Here is a tiny trained network, its code and every weight. The questions are about switching its units off for an input and a class, where a switched-off unit gives its printed mean instead of its output.

import numpy as np


def w(rows, s, z=0):
    codes = np.array(rows[::2]) - 128.0
    scale = np.full(codes.shape[1], s)
    scale[-1] = z or s
    return codes * scale


def f(y):
    return y / 2 * (1 + np.tanh(0.7978845608 * (y + 0.044715 * y**3)))


def log_softmax(a):
    a = a - a.max(-1, keepdims=True)
    return a - np.log(np.exp(a).sum(-1, keepdims=True))


def net(x, mask):
    res = np.array(x, float).reshape(1, 3) / 4 @ E
    y = f(res @ A[0][:, :-1].T + A[0][:, -1])
    res = res + np.where(mask, y, B[0][:, -1]) @ B[0][:, :-1]
    return log_softmax(res[-1] @ U[:, :-1].T + U[:, -1])


A, B = {}, {}
E = w([
[3,54,50,165,83],'x0',
[129,213,81,243,174],'x1',
[70,243,177,126,2],'x2',
],0.009)
A[0] = w([
[172,149,184,140,140,80],'neuron 1',
[127,67,163,41,83,53],'neuron 2',
[144,76,106,128,173,139],'neuron 3',
[40,90,125,132,128,88],'neuron 4',
[206,196,196,106,140,154],'neuron 5',
[99,202,153,148,94,149],'neuron 6',
[141,90,203,52,128,45],'neuron 7',
[79,149,77,169,147,86],'neuron 8',
[115,103,83,87,92,84],'neuron 9',
[132,172,93,116,79,136],'neuron 10',
[151,77,113,139,189,177],'neuron 11',
[119,82,107,84,202,157],'neuron 12',
[96,189,142,134,46,152],'neuron 13',
[114,88,138,137,190,108],'neuron 14',
[177,66,91,145,186,132],'neuron 15',
[59,80,81,151,85,119],'neuron 16',
[140,76,104,94,159,76],'neuron 17',
[187,163,199,121,147,106],'neuron 18',
[89,178,163,97,62,160],'neuron 19',
[92,100,117,158,96,122],'neuron 20',
[71,81,115,141,95,73],'neuron 21',
[90,150,188,85,44,111],'neuron 22',
[176,159,142,89,142,67],'neuron 23',
[127,146,132,203,145,7],'neuron 24',
[106,162,165,124,106,187],'neuron 25',
[144,108,103,111,182,128],'neuron 26',
[83,119,119,135,124,119],'neuron 27',
[152,193,120,247,164,1],'neuron 28',
[164,112,97,116,183,163],'neuron 29',
[72,101,61,171,96,108],'neuron 30',
[112,87,147,50,107,29],'neuron 31',
[96,181,162,137,72,140],'neuron 32',
[65,85,112,139,109,74],'neuron 33',
],0.012,0.0024)
B[0] = w([
[190,135,157,83,119,178],'neuron 1',
[89,250,10,144,254,212],'neuron 2',
[112,71,100,196,125,198],'neuron 3',
[201,128,184,64,135,193],'neuron 4',
[195,122,218,75,86,246],'neuron 5',
[48,80,153,152,142,208],'neuron 6',
[133,150,64,91,183,198],'neuron 7',
[173,198,124,83,153,183],'neuron 8',
[126,167,145,93,146,161],'neuron 9',
[90,100,105,178,116,166],'neuron 10',
[83,86,133,183,82,214],'neuron 11',
[81,81,122,170,110,209],'neuron 12',
[89,81,119,192,88,225],'neuron 13',
[106,79,135,178,120,180],'neuron 14',
[113,73,140,169,72,230],'neuron 15',
[200,122,172,37,109,220],'neuron 16',
[66,126,147,174,145,182],'neuron 17',
[195,122,187,59,104,210],'neuron 18',
[89,103,121,197,106,219],'neuron 19',
[167,136,161,94,86,170],'neuron 20',
[173,126,140,66,119,188],'neuron 21',
[27,123,80,163,90,223],'neuron 22',
[172,158,169,82,105,174],'neuron 23',
[128,184,77,158,195,166],'neuron 24',
[104,71,156,151,129,176],'neuron 25',
[138,112,148,190,92,181],'neuron 26',
[154,165,146,118,84,155],'neuron 27',
[124,237,25,96,248,229],'neuron 28',
[123,121,145,183,82,193],'neuron 29',
[159,143,175,58,110,213],'neuron 30',
[112,222,43,126,180,185],'neuron 31',
[94,82,126,192,104,207],'neuron 32',
[180,143,169,68,121,188],'neuron 33',
],0.0081,0.011)
U = w([
[81,62,110,227,62,254],'0',
[192,123,177,51,83,85],'1',
[111,197,5,136,217,64],'2',
],0.012,0.00093)

Each question gives the input, the list of numbers given to net, and the class t.
The units are the neurons (one row each of A and B). Each row of codes is followed by its name. A weight is (code - 128) times the scale printed after its matrix; where a second scale follows, it is the last column's (A, B and U).
mask holds one flag per neuron, in row order. A switched-off neuron (its flag False) gives its mean, the last column of its row in B, instead of its output. The means were averaged over made-up inputs and are rounded, as every weight is.
A unit's drop is (log p(t) with every unit on - log p(t) with that unit switched off) / (log p(t) with every unit on - log p(t) with every unit switched off).
unit that matters most: the unit with the biggest drop
k most important neurons: the k neurons with the biggest drops, biggest first
drop of u: that unit's drop, to one decimal
input [5,-5,0], class 1: unit that matters most	neuron 28
input [-8,8,4], class 1: 3 most important neurons	[neuron 5; neuron 18; neuron 2]
input [-1,7,6], class 2: 2 most important neurons	[neuron 28; neuron 24]
input [4,5,-2], class 2: 4 most important neurons	[neuron 5; neuron 28; neuron 18; neuron 24]
input [-4,-5,-4], class 2: 3 most important neurons	[neuron 2; neuron 7; neuron 31]
input [-6,-2,6], class 0: 2 most important neurons	[neuron 22; neuron 19]
input [-3,4,-4], class 0: 2 most important neurons	[neuron 2; neuron 15]
input [5,5,-2], class 1: 3 most important neurons	[neuron 2; neuron 30; neuron 16]
input [2,3,0], class 2: 2 most important neurons	[neuron 5; neuron 18]
input [-6,-7,1], class 2: 2 most important neurons	[neuron 2; neuron 7]
input [4,-6,-2], class 2: drop of neuron 2	0.6
input [-8,6,8], class 0: drop of neuron 16	0.3
